Below are the code and all the weights of a small trained network. Each question names an input and a class and asks about switching units off, where a switched-off unit gives its printed mean instead of its output.

import numpy as np


def w(rows, s, z=0):
    codes = np.array(rows[::2]) - 128.0
    scale = np.full(codes.shape[1], s)
    scale[-1] = z or s
    return codes * scale


def f(y):
    return y / 2 * (1 + np.tanh(0.7978845608 * (y + 0.044715 * y**3)))


def log_softmax(a):
    a = a - a.max(-1, keepdims=True)
    return a - np.log(np.exp(a).sum(-1, keepdims=True))


def net(x, mask):
    res = np.array(x, float).reshape(1, 5) / 4 @ E
    y = f(res @ A[0][:, :-1].T + A[0][:, -1])
    res = res + np.where(mask, y, B[0][:, -1]) @ B[0][:, :-1]
    return log_softmax(res[-1] @ U[:, :-1].T + U[:, -1])


A, B = {}, {}
E = w([
[128,131,131,130],'x0',
[250,64,160,228],'x1',
[128,128,127,127],'x2',
[50,112,55,219],'x3',
[192,180,12,128],'x4',
],0.012)
A[0] = w([
[190,138,156,45,71],'neuron 0',
[64,96,205,130,88],'neuron 1',
[90,241,137,112,159],'neuron 2',
[43,105,53,229,14],'neuron 3',
[217,57,142,196,237],'neuron 4',
[70,44,230,106,62],'neuron 5',
[176,130,170,60,88],'neuron 6',
[36,167,79,58,86],'neuron 7',
[203,226,24,103,82],'neuron 8',
[52,169,110,24,150],'neuron 9',
[81,132,116,184,8],'neuron 10',
[156,187,50,96,103],'neuron 11',
[158,95,143,63,64],'neuron 12',
[159,252,99,149,23],'neuron 13',
[77,52,175,118,100],'neuron 14',
[183,137,77,129,196],'neuron 15',
[194,231,197,68,38],'neuron 16',
],0.013,0.0015)
B[0] = w([
[59,133,52,197,203],'neuron 0',
[160,216,163,75,205],'neuron 1',
[158,84,151,163,194],'neuron 2',
[69,147,56,160,225],'neuron 3',
[151,4,205,145,248],'neuron 4',
[171,195,138,64,236],'neuron 5',
[53,119,65,160,197],'neuron 6',
[172,43,138,158,238],'neuron 7',
[147,190,142,26,219],'neuron 8',
[186,14,172,146,245],'neuron 9',
[115,171,22,190,165],'neuron 10',
[175,174,144,84,188],'neuron 11',
[113,143,56,169,171],'neuron 12',
[137,174,146,107,172],'neuron 13',
[137,207,139,69,192],'neuron 14',
[132,156,199,94,174],'neuron 15',
[88,144,51,199,217],'neuron 16',
],0.011,0.016)
U = w([
[169,7,177,147,254],'0',
[151,217,154,51,75],'1',
[35,134,13,184,67],'2',
],0.014,0.00022)

Each question gives the input, the list of numbers given to net, and the class t.
The units are the neurons (one row each of A and B). Each row of codes is followed by its name. A weight is (code - 128) times the scale printed after its matrix; where a second scale follows, it is the last column's (A, B and U).
mask holds one flag per neuron, in row order. A switched-off neuron (its flag False) gives its mean, the last column of its row in B, instead of its output. The means were averaged over made-up inputs and are rounded, as every weight is.
A unit's drop is (log p(t) with every unit on - log p(t) with that unit switched off) / (log p(t) with every unit on - log p(t) with every unit switched off).
The circuit of an input: a set's keep is (log p(t) with only the set's units on - log p(t) with every unit switched off) / (log p(t) with every unit on - log p(t) with every unit switched off). Starting from the 12 units with the biggest drops (on a tie, the unit counted first), units are removed one at a time, each time the one whose removal leaves the highest keep (on an exact tie, the one counted first), for as long as the keep stays at least 0.8.
circuit, biggest first: the units of the circuit, biggest drop first
k most important neurons: the k neurons with the biggest drops, biggest first
drop of u: that unit's drop, to one decimal
input [-6,5,0,3,8], class 1: circuit, biggest first -> (neuron 8)
input [3,-3,6,8,-8], class 1: 3 most important neurons -> (neuron 1; neuron 5; neuron 14)
input [8,-6,-7,-8,-3], class 2: 2 most important neurons -> (neuron 16; neuron 0)
input [-3,3,4,-4,-3], class 2: 2 most important neurons -> (neuron 9; neuron 7)
input [-4,-4,6,-5,0], class 2: 4 most important neurons -> (neuron 4; neuron 16; neuron 0; neuron 6)
input [5,5,8,6,-5], class 2: 4 most important neurons -> (neuron 3; neuron 9; neuron 10; neuron 7)
input [-5,-7,-6,-1,7], class 0: 4 most important neurons -> (neuron 9; neuron 7; neuron 2; neuron 5)
input [-5,5,6,7,-5], class 2: 3 most important neurons -> (neuron 3; neuron 9; neuron 10)
input [-8,7,3,3,8], class 1: 2 most important neurons -> (neuron 8; neuron 9)
input [-6,-5,6,-4,-4], class 0: drop of neuron 9 -> 2.7
input [7,-7,8,-6,-6], class 0: drop of neuron 9 -> 3.6
input [-4,-7,-3,-2,-5], class 0: drop of neuron 9 -> 1.8
input [1,-7,-8,3,5], class 0: drop of neuron 7 -> 0.2
input [-7,7,3,-8,-4], class 2: most important neuron -> (neuron 0)
input [4,-8,-7,-4,-6], class 0: 2 most important neurons -> (neuron 9; neuron 7)
